Each row is followed by its class number.
[  0  -2 -36  34   0 -19  26  29 -15 -24  14  23  -7 -49  58 -31   2  14
  31 -20  18  13 -18  83  -7   8  14  21   4   9 -50   7 -15  38  13  23
 -50 -44 -10 -17 -44 -13 -46]
0
[  8 -58  40 -45  12  62  10  38  -6  36  -2 -30  15  -5 -19 -26  37 -27
  11 -11  -9 -19  27 -34  15  -8  28  18 -21 -54  20  -3  12 -12  -3  -1
  13  34  -3 -13  12  14  -9]
5
[-17  -5   6  19 -17  19  -8  -6  13 -24 -22   6  35  29   4 -38   0 -22
   1 -12 -57  -6   8  32  -8  16  25  -7 -28 -27 -34  18 -44 -25  21  -8
  15 -23  21  30  -3  17 -13]
0
[ 27 -32   3  30  -6  -4 -28 -25 -23   8  14 -20  30  -2 -37  52   2  47
 -45 -20  27  15 -33 -21   2  26 -31  35  -6  13  22 -37  43  -4  14   2
  44  13 -17  20  46  11 -11]
7
[-28  34 -43  -2   1 -32  -5  -4   3 -16  16  34   4   5  40  32  -2  -1
 -18 -21   1  23  -6  40 -21  12  -3  19  11 -47 -20  23 -14   0  14  17
  40  55  15  30  11  25 -27]
4
[ -5  -7 -49 -31 -17 -74   2 -44  12 -31 -18 -30  13  21  12   7  12 -11
  51   3  10  -1  -2  37  -9 -33 -12 -60  24  54 -15  22 -11  21 -14  13
 -33  46   3  -6 -44 -18  -2]
6
[  2  -7  -7  62  -4 -24   8  38 -13 -45  -7  33 -16 -12  75 -31 -22 -28
   8 -38 -17  27 -13  35  -1   4   6  -4   3  15 -24  15  -2  12  29  13
  -8  29  24 -35 -16 -15  -5]
1
[ 15 -29 -60  -8  -8 -20 -17  75   9  21 -18 -44  32  46   0  21  29 -12
 -16  20 -26  -1 -43  -7 -31  11  16  -9 -21 -13  -5  25 -26   3 -12   3
  25 -18 -68 -49 -21  31  15]
6
[ 25  68 -66 -17   4 -61  12  34  26  33   8   9  -1  38  10 -11 -14  11
  30  48 -14 -10   8   8   5  -1 -31 -23  35   2 -48  72  -9  -3 -20  -4
  -7  23 -25 -11  10  12  -8]
3
[-23   6  26  30  -9 -49 -14 -12 -28 -35 -41 -25 -34 -38  50   1  14 -57
   7 -43 -44  18 -10  28   6  16  -6 -51 -14  30 -23  61  -4  -9  25  24
  29  62  81 -13  27  17 -59]
7
[  6  25  -1  28 -12  19  34  45 -15 -10 -28  10 -46 -44  80 -41 -51   5
 -41   4  31  -2 -20  -4  14  33  14  17  -8  -2 -33  20 -10   6   5   6
  29 -22   8   4   1 -19 -83]
0
[  4 -14 -11   9  20   0  24   7 -24   4  -1 -35  -4  14 -37  -6   3 -19
  -1  11 -22 -12   8  22  -8   6   4 -24 -19 -25   2  22  -3   8  17  24
 -14  38  -8 -27 -35  -6  27]
5
[-15  26  50  66 -11  -1  -1  32  15 -56  51  -2 -58 -22  82  35 -38  16
  33 -28  -9  24 -17 -17   0  21 -55  25  33 -13   9  29  25  39   7  18
 -10  77  39 -14  -8  -6 -12]
3
[  7  17  -4  52   0 -26  19   2 -14 -37  55  -5 -15 -18  28   3  -1  15
 -36  17  50   4   4  25  17  41  -8  27  21 -40  -8  16  51  33   6  14
   0  40  33  33  22 -16  -3]
7
[-25   1  30  -2 -15 -35  10 -17  16  12 -16  -9  35 -21  44  -3 -20 -36
  52   1   0   1 -28   2   1   3  -8 -82   6 -13 -16  82 -29   3  -3  10
  28  46  -3 -43 -30   1 -12]
6
[  2  26 -34  13  13 -40  11 -22   5 -20  15  11  -4 -20  62   3   1  59
  58  10  19  10 -10  74  17 -17 -19   6  -6  29 -34  39 -15  31 -17  18
 -60 -16   5   6 -55   2 -32]
7
[-21  16 -42 -16  -3 -46  34  26  -9  20 -23   5 -26 -11 -12 -13  -7  -7
  21  26  31  25  -3  71  11 -15  31 -45   7  34 -21 -22 -15  11  -6  29
  -9 -89 -40 -14  -6 -25  39]
4
[  8   1   3  23 -10 -10 -25 -42 -12 -18 -19  22  32 -29  55  57 -16 -25
 -22 -30   6  14 -16 -31  13   1  -6   5  -8  20  16   2  18 -14  23  -1
  36  64  47   9  28   3 -38]
3
[-42  14  51  85  -8 -29  -1 -39 -12 -66  -4  14 -32   4  54 -19  17 -27
  20 -29 -24  28  24  59 -21 -20  15 -54  12 -54  -1  15  -2  12  22  10
   8  25  92   5  24  -4   5]
2
[-21  22 -20 -38 -25 -15  24   5  31  13 -18 -17  -5  43  -6  -3 -44   1
  41 -13   8 -15  -5 -15 -13   5 -28 -51  38  22 -34  60 -11 -16 -10 -13
  22  50 -24 -15 -27  -5  18]
6
[ -9   8 -26 -41   8   9  40  56 -25  42  21 -36   5 -35 -79 -38  -2 -28
   1  17  -5 -29  15  -2 -19  51  36   4  13 -13 -43   5 -17 -29  14  23
 -17 -84 -58  -9  -7 -11  26]
0
[ -5   4 -37 -37  -8 -28  -9  -5   7 -34 -13 -33  -5  48  -4  21  11  12
   4  -2 -14   2 -43 -19 -41  13 -35  -6   2 -41 -12  78 -19   2 -16 -15
   1  36   5  -6 -15  17   1]
5
[ 29   5 -30  23 -20 -54 -29 -27   0  10 -11  -1  62  23  49  43   8  11
  25  10  -6   8 -10  26  -5 -19 -22 -22   1   0 -32  44 -14   1 -10  15
  24  61  14  -9 -24  47 -27]
4
[-42   4 -41   3  38 -15   9 -11   8 -30  -7 -27   0  18  15   2  33 -19
 -32  -3 -27  11  -9  15  -5  16  21  12 -18 -56   7  38 -33 -15 -10  19
   4  24  -7  40  36  33 -34]
7
[ 19  63 -72  31  15 -33  23  -2  35  -2 -11  -6  16   5 -11  -7  -8 -10
  11  47 -15 -14   7  22  23  12 -21 -47 -18 -17   6  58 -11  40 -13   2
 -29 -21  -7 -10 -43 -20  43]
0
[ 18 -59  56 -14 -12  37  19  58 -23  32  -8 -46 -15 -19  40 -67   8 -21
 -29  15  36  -5  19  27   4  -6  68  19 -23 -61  -5 -25  13  12 -17   4
  29  -6 -22 -17  36   1 -42]
0
[ -5 -29 -29 -69  -9  -4 -48  61  36  37   3 -53 -66  65   3 -28   2  24
   6  14   6  19 -25  -8 -35   0 -13  30 -10 -15   4  30  -5 -10 -36 -20
  48 -36 -71  -6  -5  17  32]
1
[-27  -1 -42 -27 -25 -37   3  49  13   4  -4  -4 -10  25   0  -7   9   3
  13  28  10   5  29  24  -1   3  -1 -17  36  -2  -6  15  14   7  -7   1
   7  13   5  -9 -30 -11  50]
5
[ 23 -15  -2  -1  14  40  12 -30 -36   0  48 -16  41 -49 -47  39 -14  37
 -45 -11  27   6 -32 -42 -10  44 -20  59   8  28   7 -36  27  -2  -4  -3
 -23 -38 -29  -5  27 -19 -26]
5
[-27  17 -25  19  -1 -35   8  18 -13 -34  39  10 -28  -2  25   8 -14   5
  -9 -13  30  21  21  62  -3  37 -14  33  55 -32 -24   4  41   4  22  17
   3  49  66  80  52  -3 -12]
6
[ 13 -16   1  33  -6 -13  -1  -4  -6  -8 -34 -57  19 -10  32  -8  -6  -3
 -29   6  26   2 -33  11  -7  30   1 -29 -34 -37 -14  58  -3  17 -12  10
  41  29  18  -2 -14  16 -41]
4
[  1 -11  15  23  16   4   5 -21  23 -28  23  -3  -9  11  38  19   9 -24
  11   0  24  -1  -3  45  21 -30  32  16 -29 -26   8  -9 -20  51   1 -11
 -30  19  10 -12 -54  -8  -7]
4
[  56    4 -114    8   22   -2   44    5    1   58    9  -13   58  -11
  -17  -36    3   22  -40   57   36   -9   -3   40    3   42  -17   13
   13  -30  -31    9    5   11   19   11  -40  -60  -65   19  -52  -19
   26]
0
[ 34 -18   9  39 -12   1   0 -99 -23 -16   7 -26  52 -54  36  35  22  12
 -38 -14  10  13  -8   8  30  19 -31   9 -28 -28 -10 -20  36  20  14  43
  26  33  17   8  16  -1 -53]
0
[  7  29   2  53  30  -4  14 -28  -3 -26  22  23 -31 -33  91   8  -3  15
  46 -38  -4  26   7  42  10 -38 -37   0  14 -34 -37  21 -23  34   2   3
 -42  33  16 -15 -22   2 -35]
4
[ 16 -14 -39  12   2  -8  18   8  20  34  -9   8  43 -38  27 -56  15  31
  -2  31  -1  -4   5  -3  11  35 -10  -3 -21 -25   4  25   5   2  29  32
  13 -53 -39 -26 -89 -17   8]
2
[ 14  53 -49 -69 -18 -71 -22  24  21  -6 -22 -23 -44  26  81  29  26   2
  -3  29   6  13 -28  14 -10   0 -29  -8  14 -12 -26 105 -10   9 -43   3
  40  33  11 -20 -19  48 -21]
7
[-53  27  41 -15 -22 -16   6 -77  35  26  -9  26  21  33 -21  19 -33   6
  41  10   1  -7   3   3  -4 -30   6 -48   9 -16  25  20 -28  -2  -5 -27
  20  43 -13   5  12  -5  11]
7
[-33  29 -59  27  -7  -1 -20  35  21 -20  -8  26 -44  49  12 -16 -43 -13
  -7  -5 -22  17  11  31 -14  28   8  32  16 -42 -27  26 -29  -3  26 -22
  -6 -26  56  54 -18   8   2]
0
[-55  41 -10  57 -13 -43 -18 -17  15 -45 -16  21 -23  -3  36  17 -25 -28
 -19 -22  -9  25  -9  42 -24  39  -5  -7  19 -19  -7  27   0  16  15  -4
  33  56  50  41  30  -7   0]
1
[-29  -8 -31  46 -15 -58  15 -54  12  -6 -33  16  22 -52  37 -22  -1 -43
  -7  -1   5   7  16   5  44 -10 -10 -27  26  24   0   4  10  -5   8  11
 -10  21  19   3  31 -28 -46]
2
[ -5  35 -70  -9   0 -53 -36  13   2  -6 -56  40   0  13  50  14  17  15
  -8   6 -30  16  19  32 -24  -2  -7  25  25   2 -33  38 -22  -6  14   9
  26  42  30  28 -38  42 -26]
4
[  6 -32  -7  29 -31 -10  -6 -26 -31  19 -37   9  23 -42  47  11 -19   6
 -11 -45  24  11   2  44  20 -27  -3  -2 -12  27 -38 -13  18  -8  23   3
  37  43  16 -23  14   6 -53]
4
[ 18  34 -38  -3  16 -43  21 -12   2  16  -1   7   9  37  11  22   7  -8
  42   2 -62  -7  12   7  -7   6 -56 -14  25   0 -37  76 -16 -10  -2  -5
 -42  73  18 -18  -6  22 -22]
5
[  7 -21  52  40 -18  17   3 -29  -6  12  16 -16  17 -29  54  17 -32  -2
   0   4  35   6   5 -23  30   4 -32 -10  24  37  -1 -21  22  -6   4  12
  23  62   6   7 -15 -11 -19]
5
[-58 -35   7  17  -4  -4 -24  24 -17 -36   1   8 -37  -6  34 -18  -4 -51
 -24 -24  34  31  -8  31 -17 -19  69   5   1 -33  -8  -7   4   4 -19  18
  25  25  28  14  54  15 -23]
3
[-28  62 -33   8   2 -75 -21   1  21 -35 -47 -11  -8   5  34  37  -7 -10
  -3 -14 -28  15 -17  -3  12  24 -48 -39  21 -22  -2 113 -18 -14 -12   0
  35  65  96  26  25  50 -38]
7
[-15  -3  37  44 -19  -6 -25 -61   4 -11 -18  28  45 -29   6   6 -48 -42
  -5  -6 -18   9  20  -1  31 -19  14  -3  17  52   1 -49  -4   6   4  -9
   5  53  10  17  46 -15 -38]
6
[-34  -3   3  46   2  13 -24 -15 -21 -24  -9   0  25 -14 -29   6  -5 -63
 -46 -15 -29   0 -20   4 -12  30   4 -38 -29 -46   4  65  -6 -13   9   2
  41  52  67  11  36  19   1]
5
[  5  14  17  15 -12  19  30   1   6 -12  62  11  -6 -56  27 -31   9  38
   7 -20  26  -4  -5  24  -5   4  -6  13 -19 -32 -25 -29   8  39  14  10
  -2 -57 -39 -35 -38 -30 -10]
4
[ 43 -20 -64  40  11 -17  11  29   4 -16  18   7  18 -23  98 -25   8  28
  18  11 -11  26 -37  83  13   0 -24  18 -34 -40   3  41  -6  33  12  37
 -33 -48 -16 -22 -58   6 -21]
3
[ -5  55 -81 -28   1 -48  20 -11  21  -7 -22  21 -12  21  22  34 -36  12
  40  -6  -9  -1 -24  18  13  -1 -54 -48  19  85 -24  59 -30 -14   2  -1
  -7  18  16  16 -25 -17 -32]
6
[-62   3   6   3 -20   4 -23  67 -30 -43  10   8 -35 -72  62  -3  -1 -48
 -23 -20 -17  13   2  36  -2  36  31  39 -11 -30 -45  21  -8   2  20  15
  25  42  47  17  29  -3 -41]
5
[-24  12 -17  10 -17 -39 -34  -1  -6 -54 -39  -6 -52  12  10  27   3  -2
 -20 -42 -23  11 -32  -3 -15  18 -20  -6  -9 -33   6  51   7   8  19   9
  73  21  64   5  20  22 -46]
6
[ 16  20 -79  -4  24  -1  35  45  16  35   0  14  20 -19 -17 -27   5  16
   0  25  -8   0  -4  11   8  13   3   5 -15 -12  21   7   9  20   1  25
 -23 -79 -63 -31 -32  -9  34]
6
[-31  22  -6  10  18 -16 -18 -37  20 -16 -41  11  -8   7  22   0 -13 -10
 -10 -30   6 -13 -16  44 -11   4  -2  15 -11 -35 -18  47 -41 -10  39 -35
  26  42  25  57 -19  19 -42]
0
[  6 -12  -7 -42  30  34  45 -14   1  21   8 -35 -25 -35  12 -71 -20  -2
 -35   0  41 -12  17  -9   1   4  27  39   4 -72   3 -22   3  -2  -3  23
   9   3 -63  24  10 -10 -56]
3
[ 29   9 -64  29  -2 -36 -15   9   6 -12 -19 -10 -11  -7 101 -32  13  -5
  -3   5   9  25 -28  61  12 -20  12  11 -12   0 -38  55 -15  24   9   0
 -11 -37   2 -43 -63  31 -37]
7
[  0 -41  32  10  -8  -2  18 -12   1 -11  56 -37   4 -30 -30 -18 -21  30
  13 -27  29   6 -10  32  23   0 -23   3 -21  -3 -17 -70  21  22   3  33
 -22   2 -34  11  26 -32 -19]
3
[  11  -21   31   49   -4  -34   -5 -112   -1  -20  -25   -1   38   -4
   24   31    7  -30  -12  -33   11   35  -14   19   37   -6  -21  -40
  -12   55    6  -25   34    0   16   28   18   55   57    6   26   -5
  -16]
1
[ 17   4 -41 -41  -4   2  17  34   9  37 -23  26  61  27 -69 -26  14 -10
 -16  53  28   1  14  -7  14 -20  66 -30  -5 -11  -3 -37  -3  -1 -14  21
   5 -96 -58 -38 -31   2 103]
0
[ 30   4 -22 -37   7   2  -6  44   9  17  39 -44 -16  54 -31  46  23  42
 -24  15 -11  10 -40 -53 -11  46 -56  17   3 -45  -4  37   3  -6  -9  11
  41   7 -46  -9   3  26  28]
7
[ 23 -13  -5 -40   1   0  15  -6  19   9  32 -16  35  31  36   2  21   2
   5  21  -7   5  18 -13   9   2 -33  -5  19   4 -19  14  -2 -16   3  19
 -21  61   0   0 -47   4  24]
0
[ 28 -53  64  -2  29  41  30 -13 -18  30  23 -63  12 -41 -30 -21  14 -46
 -19   7  23  -8 -12 -20  26  -5  43   2 -48 -34  24 -55   7  17  -2  24
 -20 -18 -41 -36  24 -25  -5]
1
[  0  15 -38   2 -21 -42  17   2  15  -7  -8 -29  -3  11   2  17 -24  10
  17  -2  -6  -7 -38   6  -2  29 -52 -13  26   5 -12  71   6   4 -10  12
  13  13 -10  -7   3  11 -28]
6
[-12 -41 -17  21  22  11  -4  16 -20 -18 -15  -3  16 -21  -8 -20  19 -63
 -64 -22 -24  23 -11   7  -5  21  23   0 -20 -17  10   0  -5 -16  25  24
   6  27  24  -3  21   2  -2]
2
[-23  -4 -41  18 -24 -47 -25  69   8 -63 -23 -24 -51  16  91  -7  23  15
  -8 -17  14  29 -43  86 -12 -23  53  41 -41 -35   1  25  -6  44  -2 -13
  22 -41 -10 -35  -6  25 -19]
7
[  9 -14  27  56  -4 -17   7 -75   1  10   7 -18  28 -17  21  33  -7 -21
 -20 -12  24  33 -31  10  23   5   1  -4 -24  27   4 -56  19  16  10  29
  40  -3 -64 -12  29  -3 -15]
4
[ -3  34 -71 -24  13  -7  13   3  30  42 -12 -15  -1 -16 -23 -30   4   3
  -7  42 -21  -5  -6  24   2  22  -2  -4 -18  -8  -3  35 -28   3  17  17
   2 -86 -55 -26 -70  -9  14]
2
[-52   0 -27  -7  -7 -36  12  25  14  22 -34   9 -10  15 -17 -27  26 -16
   5  -5  -1  -6   4 -29   5 -10  30 -43  10  32  10  30   3 -32  18   0
  35 -17 -18 -37  -3   6  19]
7
[-16   1 -50  -4   1  -6  -8  25  -4 -16  29  21 -23   5 -16 -13   2  17
 -19 -14  15  37 -36  36 -38  42  -1  54   9 -30 -38 -11   2   3  14  15
  -5 -62 -31  35  17  -5  16]
2
[ -9  -8  -3 -17 -24 -21 -34   0  -3  -1 -16 -14   1 -21  -6   8  11  -4
   1 -26  14  33  10  10   4  -1  19  17  27  60 -20 -50  25   8   7  -8
  37 -12 -24  -8  41 -10 -12]
0
[-55  12 -38   3 -12 -20 -27  31  -7 -48  12  17 -25 -10  21  -9 -30 -37
 -31  -8  -1  30 -17  41 -21  32  19  22  30 -12 -42  23 -16   4  10  -6
  12  21  29  44  47 -11 -19]
6
[ 39 -59   5  58  15  13 -27 -49  18   2   4 -53  73  -1 -39  10  -2 -18
 -43  -4 -10   8   1 -48  50  -4 -21   8 -19 -28  38 -53  22  13  25  12
  -3  50   9   2   5   6 -11]
3
[ 18 -19  50  -5 -12  44  28  -3 -11  34  33 -34   3   9  -2 -29   1  -6
 -40  26  14 -27   5   3 -22  12  26  17  -4 -83   4   6   9  -4 -12   7
  30   9 -16 -14  23  10 -15]
1
[-14 -10 -65  36  -2 -19  22  33  13 -22  -5   0  14 -49  49 -37  -7  15
 -11  -9  16  -3 -19  12   9  21   7  20 -23 -42  10  22  -8  22  22   8
 -16 -60 -16 -20 -53 -19 -25]
0
[-23  -1 -10  -3 -36 -44 -23  17   5 -20  11 -62 -40  16  33  16 -18  -7
  10  15   0  18 -30 -10  -7  35 -48 -11  21  19 -21  55  10  -5   3  11
  28  43  16   8  -9  -2  -5]
5
[  7 -52   3  28 -15  -2  14 -47 -21  -2  22 -12  29 -13 -48  -3 -23  20
 -11 -15   1   0 -16  -4  -5  16 -33  13   7   7 -18 -34   8   2   5   7
 -30  25 -28   6  40 -39 -38]
2
[ 32  30  65  26  20  51  71  52 -16 -20  45 -25 -53 -33  28  21   5 -22
 -35 -13   9  -2 -13   0  15  42  -7  30 -18 -64  22  -6  40  30  22  27
   1  26  15 -23  36 -22  10]
2
[-13  -6  49   7  -9  30  34   0   9 -14   6  -9 -37  -4  23  -5 -30  31
 -17  -6  35 -12 -14 -19  -7   9  -4  46  21 -73  28   0   0  16 -19 -24
  -6  -4 -21  19  19  -3 -18]
7
[-20 -34  12  44 -21   2  -7 -13   0 -42 -46   7  15 -34  33 -19  -7 -31
 -42 -32 -11  10 -17 -33   9   2  17   8  -9 -29  21 -17   8   8  26 -10
  21  32  19  -4  44 -18 -45]
3
